Here is a tiny trained network, its code and every weight. The questions are about switching its units off for an input and a target symbol, where a switched-off unit gives its printed mean instead of its output.

import numpy as np


def w(rows, s, z=0):
    codes = np.array(rows[::2]) - 128.0
    scale = np.full(codes.shape[1], s)
    scale[-1] = z or s
    return codes * scale


def f(y):
    return y / 2 * (1 + np.tanh(0.7978845608 * (y + 0.044715 * y**3)))


def softmax(a):
    e = np.exp(a - a.max(-1, keepdims=True))
    return e / e.sum(-1, keepdims=True)


def log_softmax(a):
    a = a - a.max(-1, keepdims=True)
    return a - np.log(np.exp(a).sum(-1, keepdims=True))


def net(x, mask):
    ids = ['βγεηθλμξπστφψω'.index(c) for c in x.split()]
    T = len(ids)
    res = E[ids] + P[:T]
    u = 0
    for l in range(3):
        r = res
        for j in range(2):
            rows = slice(4 * j, 4 * j + 4)
            q, k, v = (r @ M[l][rows].T for M in (Q, K, V))
            z = softmax(np.where(np.tri(T) > 0, q @ k.T / 4**0.5, -1e9)) @ v
            o = O[l][rows]
            res = res + np.where(mask[u + j], z, o[:, -1]) @ o[:, :-1]
        u += 2
        y = f(res @ A[l][:, :-1].T + A[l][:, -1])
        res = res + np.where(mask[u : u + 4], y, B[l][:, -1]) @ B[l][:, :-1]
        u += 4
    return log_softmax(res[-1] @ U[:, :-1].T + U[:, -1])


Q, K, V, O, A, B = {}, {}, {}, {}, {}, {}
E = w([
[141,79,82],'β',
[45,99,27],'γ',
[247,165,150],'ε',
[50,63,6],'η',
[96,49,39],'θ',
[199,85,75],'λ',
[138,160,93],'μ',
[229,144,110],'ξ',
[183,111,113],'π',
[106,84,42],'σ',
[255,96,143],'τ',
[69,129,42],'φ',
[231,58,103],'ψ',
[117,115,64],'ω',
],0.0049)
P = w([
[103,163,127],'0',
[192,124,170],'1',
[38,47,232],'2',
[123,168,101],'3',
[177,108,149],'4',
[32,50,240],'5',
[131,168,76],'6',
[185,58,115],'7',
[45,51,241],'8',
[139,169,48],'9',
[197,33,75],'10',
[33,76,241],'11',
[149,173,1],'12',
],0.0099)
Q[0] = w([
[127,126,127],'0.h1',
[132,139,124],'0.h1',
[131,135,123],'0.h1',
[130,135,126],'0.h1',
[130,128,109],'0.h2',
[152,97,79],'0.h2',
[57,114,253],'0.h2',
[67,86,218],'0.h2',
],0.056)
K[0] = w([
[132,127,130],'0.h1',
[135,101,117],'0.h1',
[137,105,121],'0.h1',
[133,112,121],'0.h1',
[138,126,125],'0.h2',
[153,93,88],'0.h2',
[63,96,255],'0.h2',
[85,62,231],'0.h2',
],0.042)
V[0] = w([
[157,146,57],'0.h1',
[126,127,133],'0.h1',
[118,125,142],'0.h1',
[143,136,96],'0.h1',
[126,144,135],'0.h2',
[125,131,129],'0.h2',
[131,9,68],'0.h2',
[128,165,146],'0.h2',
],0.012)
O[0] = w([
[167,160,67,111],'0.h1',
[128,127,126,129],'0.h1',
[127,133,142,130],'0.h1',
[142,138,104,121],'0.h1',
[129,109,111,113],'0.h2',
[129,129,125,127],'0.h2',
[123,246,211,251],'0.h2',
[129,83,99,90],'0.h2',
],0.011,0.0023)
A[0] = w([
[159,190,186,132],'0.n1',
[118,96,90,103],'0.n2',
[169,181,82,64],'0.n3',
[206,36,255,3],'0.n4',
],0.0099,0.0047)
B[0] = w([
[153,2,101,250],'0.n1',
[147,184,103,104],'0.n2',
[141,200,198,147],'0.n3',
[17,163,92,254],'0.n4',
],0.0068,0.0018)
Q[1] = w([
[206,254,234],'1.h1',
[160,159,165],'1.h1',
[109,108,103],'1.h1',
[112,84,100],'1.h1',
[134,119,123],'1.h2',
[146,122,144],'1.h2',
[144,138,165],'1.h2',
[131,126,130],'1.h2',
],0.0093)
K[1] = w([
[158,207,2],'1.h1',
[142,140,75],'1.h1',
[115,121,157],'1.h1',
[119,93,159],'1.h1',
[107,100,97],'1.h2',
[81,139,93],'1.h2',
[100,213,143],'1.h2',
[123,133,126],'1.h2',
],0.0059)
V[1] = w([
[162,154,107],'1.h1',
[97,107,149],'1.h1',
[86,75,147],'1.h1',
[120,117,136],'1.h1',
[146,159,87],'1.h2',
[111,67,157],'1.h2',
[69,8,235],'1.h2',
[79,2,210],'1.h2',
],0.0051)
O[1] = w([
[116,97,150,94],'1.h1',
[141,161,103,159],'1.h1',
[141,180,98,176],'1.h1',
[131,146,114,139],'1.h1',
[100,88,139,92],'1.h2',
[148,177,120,175],'1.h2',
[203,255,89,246],'1.h2',
[187,245,96,237],'1.h2',
],0.0094,0.0013)
A[1] = w([
[177,61,65,10],'1.n1',
[122,169,189,49],'1.n2',
[89,2,120,2],'1.n3',
[167,148,233,49],'1.n4',
],0.0097,0.0048)
B[1] = w([
[200,141,113,35],'1.n1',
[128,92,109,181],'1.n2',
[80,6,162,2],'1.n3',
[92,129,73,219],'1.n4',
],0.014,0.00027)
Q[2] = w([
[50,34,255],'2.h1',
[137,161,59],'2.h1',
[119,127,117],'2.h1',
[81,92,146],'2.h1',
[118,151,131],'2.h2',
[100,171,138],'2.h2',
[134,153,126],'2.h2',
[96,97,138],'2.h2',
],0.062)
K[2] = w([
[72,2,134],'2.h1',
[171,177,121],'2.h1',
[140,131,125],'2.h1',
[135,103,124],'2.h1',
[105,127,145],'2.h2',
[74,118,161],'2.h2',
[120,143,144],'2.h2',
[116,83,109],'2.h2',
],0.055)
V[2] = w([
[151,115,144],'2.h1',
[49,165,149],'2.h1',
[210,79,50],'2.h1',
[210,141,248],'2.h1',
[102,168,120],'2.h2',
[98,170,115],'2.h2',
[179,158,207],'2.h2',
[97,136,95],'2.h2',
],0.016)
O[2] = w([
[119,116,104,118],'2.h1',
[146,119,201,118],'2.h1',
[138,149,47,184],'2.h1',
[2,145,81,3],'2.h1',
[150,99,162,143],'2.h2',
[147,97,161,145],'2.h2',
[89,104,140,70],'2.h2',
[152,123,139,156],'2.h2',
],0.018,0.0038)
A[2] = w([
[152,61,204,146],'2.n1',
[70,67,220,53],'2.n2',
[3,9,116,185],'2.n3',
[87,73,133,254],'2.n4',
],0.015,0.0081)
B[2] = w([
[68,88,101,249],'2.n1',
[213,126,53,172],'2.n2',
[117,233,132,165],'2.n3',
[158,14,253,156],'2.n4',
],0.035,0.015)
U = w([
[136,74,239,143],'β',
[70,149,63,24],'γ',
[107,207,34,54],'ε',
[177,127,71,12],'η',
[221,75,173,91],'θ',
[221,110,242,145],'λ',
[254,155,133,190],'μ',
[130,174,76,142],'ξ',
[172,132,166,210],'π',
[108,106,150,157],'σ',
[63,208,104,174],'τ',
[19,141,132,63],'φ',
[88,165,207,176],'ψ',
[48,145,148,154],'ω',
],0.0061,0.011)

Each question gives the input, a string of symbols that net reads in full, and the target symbol t.
The units are the heads (4 rows each of Q, K, V and O) and the neurons (one row each of A and B). Each row of codes is followed by its name. A weight is (code - 128) times the scale printed after its matrix; where a second scale follows, it is the last column's (O, A, B and U).
mask holds one flag per unit, layer by layer, with each layer's heads first. A switched-off unit (its flag False) gives its mean, the last column of its rows in O or B, instead of its output. The means were averaged over made-up inputs and are rounded, as every weight is.
A unit's drop is (log p(t) with every unit on - log p(t) with that unit switched off) / (log p(t) with every unit on - log p(t) with every unit switched off).
The circuit of an input: a set's keep is (log p(t) with only the set's units on - log p(t) with every unit switched off) / (log p(t) with every unit on - log p(t) with every unit switched off). Starting from the 12 units with the biggest drops (on a tie, the unit counted first), units are removed one at a time, each time the one whose removal leaves the highest keep (on an exact tie, the one counted first), for as long as the keep stays at least 0.8.
circuit, biggest first: the units of the circuit, biggest drop first
k most important neurons: the k neurons with the biggest drops, biggest first
k most important neurons of layer l: the k neurons of layer l with the biggest drops, biggest first
which heads matter: for each layer, one digit per head in row order, 1 if its drop is at least 0.15 and else 0, layers parted by /
input γ μ β σ σ τ γ τ μ μ, target μ: circuit, biggest first -> (2.n1)
input τ μ π γ τ η ξ ξ β ψ ψ σ, target ψ: 2 most important neurons -> (2.n3, 0.n4)
input μ μ λ σ τ μ μ ξ φ, target μ: which heads matter -> 11 / 01 / 11
input λ γ θ μ λ θ ψ θ, target ψ: 2 most important neurons of layer 2 -> (2.n4, 2.n3)
input ξ ψ π ε γ σ ψ τ, target ψ: circuit, biggest first -> (2.n3, 2.n4, 2.h1, 2.h2)
input θ σ σ β ε σ ε μ τ, target η: circuit, biggest first -> (2.n2, 2.h1, 2.n1)
input ψ τ μ λ φ ω μ γ, target μ: which heads matter -> 01 / 00 / 10
input ξ θ φ ξ ε φ τ ψ ω, target ε: which heads matter -> 11 / 11 / 11
input σ μ μ ψ η, target ψ: circuit, biggest first -> (2.n3, 2.n4, 2.h1)
input θ μ ε ξ μ τ μ σ τ τ β, target τ: circuit, biggest first -> (0.n4, 2.h1, 2.n3)
input λ ε β η τ λ τ θ σ, target τ: 4 most important neurons -> (1.n3, 0.n1, 0.n4, 2.n4)
input ξ ψ τ γ ε μ σ τ μ θ ε, target θ: which heads matter -> 01 / 00 / 11
input θ θ ξ η η β η τ λ, target η: circuit, biggest first -> (2.n2, 2.h1, 2.n1)
input λ σ θ β ξ τ, target τ: 2 most important neurons of layer 1 -> (1.n3, 1.n4)
input γ μ ξ μ ω γ π η μ π θ β, target φ: 2 most important neurons -> (2.n1, 1.n3)
input θ τ θ, target η: which heads matter -> 11 / 00 / 10
input τ β π ω μ ε σ σ η θ μ ψ, target ψ: which heads matter -> 01 / 01 / 11
input ω μ ξ τ, target τ: which heads matter -> 01 / 00 / 11
input τ τ ψ ω φ τ θ μ τ μ β, target μ: 2 most important neurons -> (2.n1, 0.n1)
input ψ ψ β σ θ ω λ τ η β μ, target β: 3 most important neurons -> (0.n4, 1.n4, 0.n3)
input π β μ μ ω τ ξ μ μ β ω, target β: which heads matter -> 11 / 00 / 11
input ξ β μ τ β γ, target ε: most important neuron -> (1.n3)
input β ω γ ψ ξ τ, target θ: which heads matter -> 00 / 01 / 11
